Here is a tiny trained network, its code and every weight. The questions are about switching its units off for an input and a class, where a switched-off unit gives its printed mean instead of its output.

import numpy as np


def w(rows, s, z=0):
    codes = np.array(rows[::2]) - 128.0
    scale = np.full(codes.shape[1], s)
    scale[-1] = z or s
    return codes * scale


def f(y):
    return y / 2 * (1 + np.tanh(0.7978845608 * (y + 0.044715 * y**3)))


def log_softmax(a):
    a = a - a.max(-1, keepdims=True)
    return a - np.log(np.exp(a).sum(-1, keepdims=True))


def net(x, mask):
    res = np.array(x, float).reshape(1, 5) / 4 @ E
    y = f(res @ A[0][:, :-1].T + A[0][:, -1])
    res = res + np.where(mask, y, B[0][:, -1]) @ B[0][:, :-1]
    return log_softmax(res[-1] @ U[:, :-1].T + U[:, -1])


A, B = {}, {}
E = w([
[182,168,100,2,162,159,76,204],'x0',
[125,126,132,128,132,130,126,125],'x1',
[82,205,46,90,152,74,196,95],'x2',
[41,114,106,179,180,197,160,221],'x3',
[86,210,184,157,103,44,77,188],'x4',
],0.0064)
A[0] = w([
[210,6,229,183,82,193,28,163,73],'n1',
[130,123,132,127,135,129,119,126,164],'n2',
[74,212,19,89,162,57,230,75,80],'n3',
[47,116,116,172,197,203,172,198,87],'n4',
[44,110,110,172,197,196,168,198,83],'n5',
[223,140,154,82,86,66,103,26,45],'n6',
[167,38,55,96,150,229,214,45,47],'n7',
[69,82,161,236,83,96,186,44,100],'n8',
[46,114,115,168,190,198,174,202,71],'n9',
[216,134,149,85,82,68,104,22,79],'n10',
[65,84,160,238,82,97,184,42,110],'n11',
[71,93,159,233,92,92,179,45,52],'n12',
[72,82,159,237,82,95,189,49,95],'n13',
[36,251,215,165,54,4,72,231,84],'n14',
[215,133,152,90,80,69,109,23,82],'n15',
[80,98,153,212,88,90,174,73,2],'n16',
[47,115,113,166,190,196,168,199,54],'n17',
[212,134,160,98,77,75,118,18,117],'n18',
[73,205,10,86,157,51,229,76,80],'n19',
],0.0046,0.0045)
B[0] = w([
[63,192,197,147,106,192,71,96,214],'n1',
[133,135,128,126,128,129,149,130,155],'n2',
[91,173,190,151,109,192,51,102,206],'n3',
[103,114,101,148,86,78,98,155,184],'n4',
[103,115,100,150,86,80,96,154,181],'n5',
[87,110,98,149,91,88,62,174,177],'n6',
[190,66,77,176,190,124,2,56,199],'n7',
[166,163,115,81,141,147,124,171,200],'n8',
[106,115,102,147,92,85,90,149,174],'n9',
[87,109,94,153,87,83,95,173,192],'n10',
[161,156,117,87,140,144,133,167,206],'n11',
[163,152,113,87,143,147,87,161,171],'n12',
[163,159,117,81,142,147,122,169,196],'n13',
[215,36,69,166,214,147,74,38,255],'n14',
[85,109,93,156,89,81,98,171,190],'n15',
[150,136,117,92,141,148,36,149,132],'n16',
[100,106,95,150,84,73,56,152,162],'n17',
[87,108,94,159,91,83,136,170,207],'n18',
[90,178,193,151,108,194,46,102,209],'n19',
],0.0096,0.0035)
U = w([
[90,109,98,157,87,83,127,161,93],'0',
[165,88,98,158,180,129,113,60,78],'1',
[87,159,202,143,108,169,114,106,88],'2',
[131,132,126,125,130,131,149,128,253],'3',
[160,148,114,32,144,140,125,184,102],'4',
[119,113,156,132,133,106,248,119,125],'5',
],0.019,0.014)

Each question gives the input, the list of numbers given to net, and the class t.
The units are the neurons (one row each of A and B). Each row of codes is followed by its name. A weight is (code - 128) times the scale printed after its matrix; where a second scale follows, it is the last column's (A, B and U).
mask holds one flag per neuron, in row order. A switched-off neuron (its flag False) gives its mean, the last column of its row in B, instead of its output. The means were averaged over made-up inputs and are rounded, as every weight is.
A unit's drop is (log p(t) with every unit on - log p(t) with that unit switched off) / (log p(t) with every unit on - log p(t) with every unit switched off).
The circuit of an input: a set's keep is (log p(t) with only the set's units on - log p(t) with every unit switched off) / (log p(t) with every unit on - log p(t) with every unit switched off). Starting from the 12 units with the biggest drops (on a tie, the unit counted first), units are removed one at a time, each time the one whose removal leaves the highest keep (on an exact tie, the one counted first), for as long as the keep stays at least 0.8.
units of the circuit, in order: the units of the circuit, biggest drop first
k most important neurons: the k neurons with the biggest drops, biggest first
drop of u: that unit's drop, to one decimal
input [5,-2,3,1,-7], class 1: units of the circuit, in order -> n7
input [-1,-3,0,-8,-8], class 0: units of the circuit, in order -> n18, n10
input [-2,1,-5,-5,-4], class 0: units of the circuit, in order -> n18, n14
input [0,-4,8,0,-5], class 2: units of the circuit, in order -> n19, n3
input [6,7,8,-6,2], class 2: units of the circuit, in order -> n19, n3
input [3,4,-6,1,-5], class 2: 2 most important neurons -> n1, n14
input [-7,2,8,-3,-2], class 2: 2 most important neurons -> n19, n3
input [-4,-4,8,-8,-3], class 0: drop of n18 -> 0.6
input [-4,6,6,3,-2], class 2: drop of n2 -> 0.0
input [0,3,4,2,0], class 2: drop of n19 -> 0.3
input [-7,5,6,2,-5], class 4: drop of n13 -> 0.2
input [-5,0,6,-3,6], class 1: 2 most important neurons -> n14, n1
